Below is a small trained network, with its code and all its weights. Each question gives an input and a target symbol and asks what happens when units are switched off, that is, made to give their printed mean instead of their output.

import numpy as np


def w(rows, s, z=0):
    codes = np.array(rows[::2]) - 128.0
    scale = np.full(codes.shape[1], s)
    scale[-1] = z or s
    return codes * scale


def f(y):
    return np.maximum(y, 0)


def softmax(a):
    e = np.exp(a - a.max(-1, keepdims=True))
    return e / e.sum(-1, keepdims=True)


def log_softmax(a):
    a = a - a.max(-1, keepdims=True)
    return a - np.log(np.exp(a).sum(-1, keepdims=True))


def net(x, mask):
    ids = ['αγδεζηθμξστ'.index(c) for c in x.split()]
    T = len(ids)
    res = E[ids] + P[:T]
    u = 0
    for l in range(2):
        r = res
        for j in range(3):
            rows = slice(2 * j, 2 * j + 2)
            q, k, v = (r @ M[l][rows].T for M in (Q, K, V))
            z = softmax(np.where(np.tri(T) > 0, q @ k.T / 2**0.5, -1e9)) @ v
            o = O[l][rows]
            res = res + np.where(mask[u + j], z, o[:, -1]) @ o[:, :-1]
        u += 3
        y = f(res @ A[l][:, :-1].T + A[l][:, -1])
        res = res + np.where(mask[u : u + 8], y, B[l][:, -1]) @ B[l][:, :-1]
        u += 8
    return log_softmax(res[-1] @ U[:, :-1].T + U[:, -1])


Q, K, V, O, A, B = {}, {}, {}, {}, {}, {}
E = w([
[162,115,131],'α',
[105,151,138],'γ',
[145,141,144],'δ',
[136,144,144],'ε',
[158,3,150],'ζ',
[166,130,134],'η',
[91,105,179],'θ',
[60,106,161],'μ',
[97,132,149],'ξ',
[118,109,180],'σ',
[133,145,143],'τ',
],0.035)
P = w([
[164,136,208],'0',
[158,75,118],'1',
[171,102,133],'2',
[166,157,169],'3',
[156,157,171],'4',
[142,160,171],'5',
[121,162,166],'6',
[107,169,155],'7',
[79,175,145],'8',
[61,180,132],'9',
[24,184,116],'10',
[34,180,84],'11',
[5,182,63],'12',
],0.011)
Q[0] = w([
[134,196,214],'L0H1',
[139,213,2],'L0H1',
[100,221,178],'L0H2',
[166,85,252],'L0H2',
[164,76,147],'L0H3',
[120,130,67],'L0H3',
],0.008)
K[0] = w([
[103,78,162],'L0H1',
[184,56,29],'L0H1',
[85,175,69],'L0H2',
[116,163,118],'L0H2',
[173,154,201],'L0H3',
[125,141,2],'L0H3',
],0.0096)
V[0] = w([
[168,105,96],'L0H1',
[141,72,45],'L0H1',
[45,34,118],'L0H2',
[44,149,106],'L0H2',
[74,145,152],'L0H3',
[8,141,151],'L0H3',
],0.014)
O[0] = w([
[91,146,71,61],'L0H1',
[146,37,152,2],'L0H1',
[169,170,144,150],'L0H2',
[254,109,167,128],'L0H2',
[158,86,156,176],'L0H3',
[203,143,217,196],'L0H3',
],0.0068,0.015)
A[0] = w([
[124,253,86,87],'L0N1',
[131,195,110,69],'L0N2',
[57,214,134,159],'L0N3',
[109,150,111,79],'L0N4',
[138,56,119,120],'L0N5',
[179,78,85,162],'L0N6',
[131,199,134,2],'L0N7',
[187,102,43,173],'L0N8',
],0.012,0.0037)
B[0] = w([
[194,61,1,181],'L0N1',
[168,23,58,154],'L0N2',
[192,151,92,255],'L0N3',
[169,99,198,132],'L0N4',
[139,23,110,137],'L0N5',
[123,86,155,134],'L0N6',
[113,63,128,189],'L0N7',
[214,197,207,130],'L0N8',
],0.0078,0.0098)
Q[1] = w([
[35,6,100],'L1H1',
[110,11,169],'L1H1',
[179,179,126],'L1H2',
[154,187,121],'L1H2',
[94,115,101],'L1H3',
[92,165,219],'L1H3',
],0.011)
K[1] = w([
[194,231,62],'L1H1',
[255,155,19],'L1H1',
[207,126,144],'L1H2',
[61,129,87],'L1H2',
[118,41,60],'L1H3',
[151,219,84],'L1H3',
],0.0096)
V[1] = w([
[161,148,119],'L1H1',
[200,91,73],'L1H1',
[214,127,118],'L1H2',
[42,100,230],'L1H2',
[64,223,85],'L1H3',
[2,194,168],'L1H3',
],0.009)
O[1] = w([
[115,125,99,117],'L1H1',
[55,3,119,76],'L1H1',
[46,112,177,232],'L1H2',
[158,166,38,119],'L1H2',
[80,166,130,2],'L1H3',
[184,124,82,91],'L1H3',
],0.011,0.0074)
A[1] = w([
[70,146,165,146],'L1N1',
[43,156,5,195],'L1N2',
[134,153,146,242],'L1N3',
[95,204,40,179],'L1N4',
[163,49,161,253],'L1N5',
[69,45,80,47],'L1N6',
[190,107,147,173],'L1N7',
[82,207,146,224],'L1N8',
],0.011,0.0053)
B[1] = w([
[178,220,92,192],'L1N1',
[34,92,67,133],'L1N2',
[147,52,132,220],'L1N3',
[132,13,132,137],'L1N4',
[27,127,114,249],'L1N5',
[224,227,121,176],'L1N6',
[107,140,109,230],'L1N7',
[119,43,1,212],'L1N8',
],0.0096,0.013)
U = w([
[49,38,60,112],'α',
[79,80,184,215],'γ',
[109,177,112,146],'δ',
[111,176,131,138],'ε',
[88,81,104,1],'ζ',
[102,162,75,93],'η',
[197,175,146,140],'θ',
[186,127,245,75],'μ',
[139,79,159,69],'ξ',
[168,56,93,205],'σ',
[109,172,138,129],'τ',
],0.012,0.0091)

Each question gives the input, a string of symbols that net reads in full, and the target symbol t.
The units are the heads (2 rows each of Q, K, V and O) and the neurons (one row each of A and B). Each row of codes is followed by its name. A weight is (code - 128) times the scale printed after its matrix; where a second scale follows, it is the last column's (O, A, B and U).
mask holds one flag per unit, layer by layer, with each layer's heads first. A switched-off unit (its flag False) gives its mean, the last column of its rows in O or B, instead of its output. The means were averaged over made-up inputs and are rounded, as every weight is.
A unit's drop is (log p(t) with every unit on - log p(t) with that unit switched off) / (log p(t) with every unit on - log p(t) with every unit switched off).
The circuit of an input: a set's keep is (log p(t) with only the set's units on - log p(t) with every unit switched off) / (log p(t) with every unit on - log p(t) with every unit switched off). Starting from the 12 units with the biggest drops (on a tie, the unit counted first), units are removed one at a time, each time the one whose removal leaves the highest keep (on an exact tie, the one counted first), for as long as the keep stays at least 0.8.
circuit, biggest first: the units of the circuit, biggest drop first
most important unit: the unit with the biggest drop
top k neurons: the k neurons with the biggest drops, biggest first
k most important neurons of layer l: the k neurons of layer l with the biggest drops, biggest first
which heads matter: for each layer, one digit per head in row order, 1 if its drop is at least 0.15 and else 0, layers parted by /
input δ σ α σ μ θ σ μ ξ θ θ τ, target θ: circuit, biggest first => (L0H3)
input σ σ σ δ, target σ: which heads matter => 011 / 101
input μ ε σ τ γ δ δ, target γ: circuit, biggest first => (L1H2 L1N6)
input μ θ ε, target μ: circuit, biggest first => (L1N8 L0H3)
input σ δ μ γ δ σ σ δ γ ε ε, target γ: circuit, biggest first => (L1H2 L1N8 L0N1)
input σ σ θ σ μ ζ θ θ ε, target α: circuit, biggest first => (L1H1 L0N5)
input θ γ σ σ θ μ ζ σ σ δ ξ, target α: circuit, biggest first => (L1H1 L0N5 L0N3)
input σ μ ζ γ τ σ ε σ σ γ σ σ, target γ: circuit, biggest first => (L1H1 L1N8)
input θ θ γ ξ σ θ σ σ σ θ θ σ δ, target θ: which heads matter => 011 / 100
input θ σ μ μ δ, target μ: which heads matter => 011 / 110
input μ θ σ σ σ σ θ, target σ: circuit, biggest first => (L1H2 L0N3 L1N1 L1N5)
input ξ θ σ σ τ η γ γ σ α, target γ: which heads matter => 000 / 010
input ε σ σ ξ, target σ: 3 most important neurons of layer 1 => (L1N5 L1N1 L1N6)
input δ η σ σ σ σ σ, target σ: 2 most important neurons of layer 0 => (L0N2 L0N1)
input σ σ θ θ σ γ σ μ ζ σ θ μ, target γ: top 2 neurons => (L1N8 L0N5)
input σ σ σ θ ξ σ σ μ τ, target σ: circuit, biggest first => (L0N1)
input σ α θ σ ξ σ σ σ γ μ, target σ: which heads matter => 000 / 100
input ζ α α σ γ, target α: top 2 neurons => (L1N5 L1N1)
input θ σ θ, target θ: 2 most important neurons of layer 0 => (L0N1 L0N3)
input μ θ δ, target μ: top 4 neurons => (L1N8 L0N1 L1N1 L0N3)
input α θ σ σ σ α ζ ξ, target α: which heads matter => 001 / 100
input α μ σ θ σ ξ, target θ: 3 most important neurons of layer 0 => (L0N1 L0N3 L0N2)
input τ δ σ σ τ σ σ ζ θ σ σ σ η, target α: top 2 neurons => (L1N5 L0N5)
input ε σ μ σ γ α θ σ γ μ μ γ, target μ: circuit, biggest first => (L0H3 L0H2)
input δ γ θ σ μ ζ δ ε, target α: most important unit => L1N5
input σ σ θ γ θ σ γ σ σ σ δ, target σ: which heads matter => 000 / 001
input δ σ μ γ ζ θ δ τ, target α: top 3 neurons => (L1N5 L0N5 L0N1)
input σ μ σ θ θ σ, target θ: which heads matter => 000 / 111
input θ μ σ δ μ μ σ, target μ: top neuron => (L0N1)
input ζ σ δ σ σ σ γ ε σ ζ γ μ ξ, target γ: 3 most important neurons of layer 0 => (L0N5 L0N3 L0N1)
